Below is a small trained network, with its code and all its weights. Each question gives an input and a class and asks what happens when units are switched off, that is, made to give their printed mean instead of their output.

import numpy as np


def w(rows, s, z=0):
    codes = np.array(rows[::2]) - 128.0
    scale = np.full(codes.shape[1], s)
    scale[-1] = z or s
    return codes * scale


def f(y):
    return y / 2 * (1 + np.tanh(0.7978845608 * (y + 0.044715 * y**3)))


def log_softmax(a):
    a = a - a.max(-1, keepdims=True)
    return a - np.log(np.exp(a).sum(-1, keepdims=True))


def net(x, mask):
    res = np.array(x, float).reshape(1, 8) / 4 @ E
    y = f(res @ A[0][:, :-1].T + A[0][:, -1])
    res = res + np.where(mask, y, B[0][:, -1]) @ B[0][:, :-1]
    return log_softmax(res[-1] @ U[:, :-1].T + U[:, -1])


A, B = {}, {}
E = w([
[127,116,123,1,152],'x0',
[21,109,94,191,87],'x1',
[183,85,125,163,212],'x2',
[192,37,129,78,102],'x3',
[85,75,32,144,165],'x4',
[166,132,179,104,73],'x5',
[105,82,232,140,114],'x6',
[60,91,145,118,152],'x7',
],0.0088)
A[0] = w([
[155,124,73,97,124,142],'n0',
[117,111,75,109,71,227],'n1',
[105,157,109,138,119,101],'n2',
[151,73,133,220,47,104],'n3',
[105,142,74,136,123,241],'n4',
[146,123,130,132,89,214],'n5',
[118,153,118,119,146,123],'n6',
[151,124,159,139,165,187],'n7',
[125,127,100,135,126,147],'n8',
[75,130,96,165,201,131],'n9',
[117,141,178,215,101,110],'n10',
[91,172,129,117,84,165],'n11',
[112,110,119,220,126,84],'n12',
[118,167,139,130,108,87],'n13',
[95,116,207,110,138,144],'n14',
[150,110,234,109,94,185],'n15',
[119,155,117,80,97,254],'n16',
[112,250,106,135,77,169],'n17',
],0.015,0.0062)
B[0] = w([
[204,74,106,67,177,172],'n0',
[66,102,168,113,157,200],'n1',
[52,179,110,148,61,155],'n2',
[110,68,147,136,119,212],'n3',
[32,106,106,141,162,212],'n4',
[109,124,162,122,165,174],'n5',
[119,108,112,120,169,141],'n6',
[158,192,105,153,159,178],'n7',
[97,82,89,129,157,148],'n8',
[56,164,1,72,102,218],'n9',
[94,90,90,114,102,218],'n10',
[133,141,111,167,158,192],'n11',
[127,40,69,119,9,205],'n12',
[137,165,93,139,113,147],'n13',
[74,205,158,139,166,194],'n14',
[114,220,152,164,212,247],'n15',
[123,93,166,122,208,205],'n16',
[47,234,132,200,161,240],'n17',
],0.0091,0.012)
U = w([
[84,3,150,197,45,3],'0',
[88,145,194,83,103,85],'1',
[177,71,56,93,98,6],'2',
[189,84,112,134,158,42],'3',
[48,100,53,148,108,201],'4',
[80,101,142,233,53,5],'5',
[140,45,163,100,170,238],'6',
[76,170,134,204,189,190],'7',
],0.011,0.0058)

Each question gives the input, the list of numbers given to net, and the class t.
The units are the neurons (one row each of A and B). Each row of codes is followed by its name. A weight is (code - 128) times the scale printed after its matrix; where a second scale follows, it is the last column's (A, B and U).
mask holds one flag per neuron, in row order. A switched-off neuron (its flag False) gives its mean, the last column of its row in B, instead of its output. The means were averaged over made-up inputs and are rounded, as every weight is.
A unit's drop is (log p(t) with every unit on - log p(t) with that unit switched off) / (log p(t) with every unit on - log p(t) with every unit switched off).
The circuit of an input: a set's keep is (log p(t) with only the set's units on - log p(t) with every unit switched off) / (log p(t) with every unit on - log p(t) with every unit switched off). Starting from the 12 units with the biggest drops (on a tie, the unit counted first), units are removed one at a time, each time the one whose removal leaves the highest keep (on an exact tie, the one counted first), for as long as the keep stays at least 0.8.
units of the circuit, in order: the units of the circuit, biggest drop first
unit that matters most: the unit with the biggest drop
top k neurons: the k neurons with the biggest drops, biggest first
drop of u: that unit's drop, to one decimal
input [0,-3,8,2,1,-8,-7,-8], class 2: units of the circuit, in order -> (n0; n17)
input [-6,7,3,-1,-3,0,-5,7], class 4: units of the circuit, in order -> (n9)
input [7,4,0,5,7,-3,6,1], class 6: units of the circuit, in order -> (n17; n12; n2)
input [-6,5,-3,3,3,-7,3,-4], class 0: units of the circuit, in order -> (n12; n3)
input [-4,6,-1,-4,0,6,-1,-6], class 5: units of the circuit, in order -> (n9; n12)
input [-7,0,0,-4,2,6,-1,-6], class 5: top 2 neurons -> (n17; n9)
input [6,-4,-5,3,4,2,5,-1], class 6: units of the circuit, in order -> (n17; n9)
input [7,-5,-4,-4,6,-1,8,1], class 1: units of the circuit, in order -> (n17; n4)
input [2,6,-6,7,0,6,0,0], class 7: units of the circuit, in order -> (n15; n12)
input [1,7,-3,3,7,6,0,-8], class 0: top 2 neurons -> (n9; n15)
input [4,8,8,-3,-7,-4,3,3], class 4: units of the circuit, in order -> (n9; n17)
input [7,-7,5,-4,8,7,3,8], class 6: top 2 neurons -> (n17; n15)
input [-2,7,-8,5,1,8,-4,-2], class 7: top 2 neurons -> (n17; n12)
input [8,-7,4,2,0,2,5,-2], class 7: unit that matters most -> n15
input [-8,3,-6,-2,-6,-4,8,-1], class 5: top 2 neurons -> (n12; n10)
input [3,6,5,-1,-4,-1,-5,0], class 4: top 2 neurons -> (n15; n14)
input [6,-1,6,-7,2,4,-4,7], class 4: top 3 neurons -> (n9; n15; n17)
input [7,-3,-3,4,-5,2,0,8], class 7: top 2 neurons -> (n15; n14)
input [-1,4,8,4,5,7,4,-4], class 0: drop of n3 -> 0.1
input [-8,3,-5,-5,-6,-7,6,-3], class 5: units of the circuit, in order -> (n12)
input [1,7,8,-7,2,2,6,-2], class 4: drop of n9 -> 0.3
input [1,-8,-4,6,6,-8,5,-5], class 6: drop of n9 -> 0.1
input [7,8,-1,5,-1,0,5,-1], class 7: drop of n14 -> 0.2
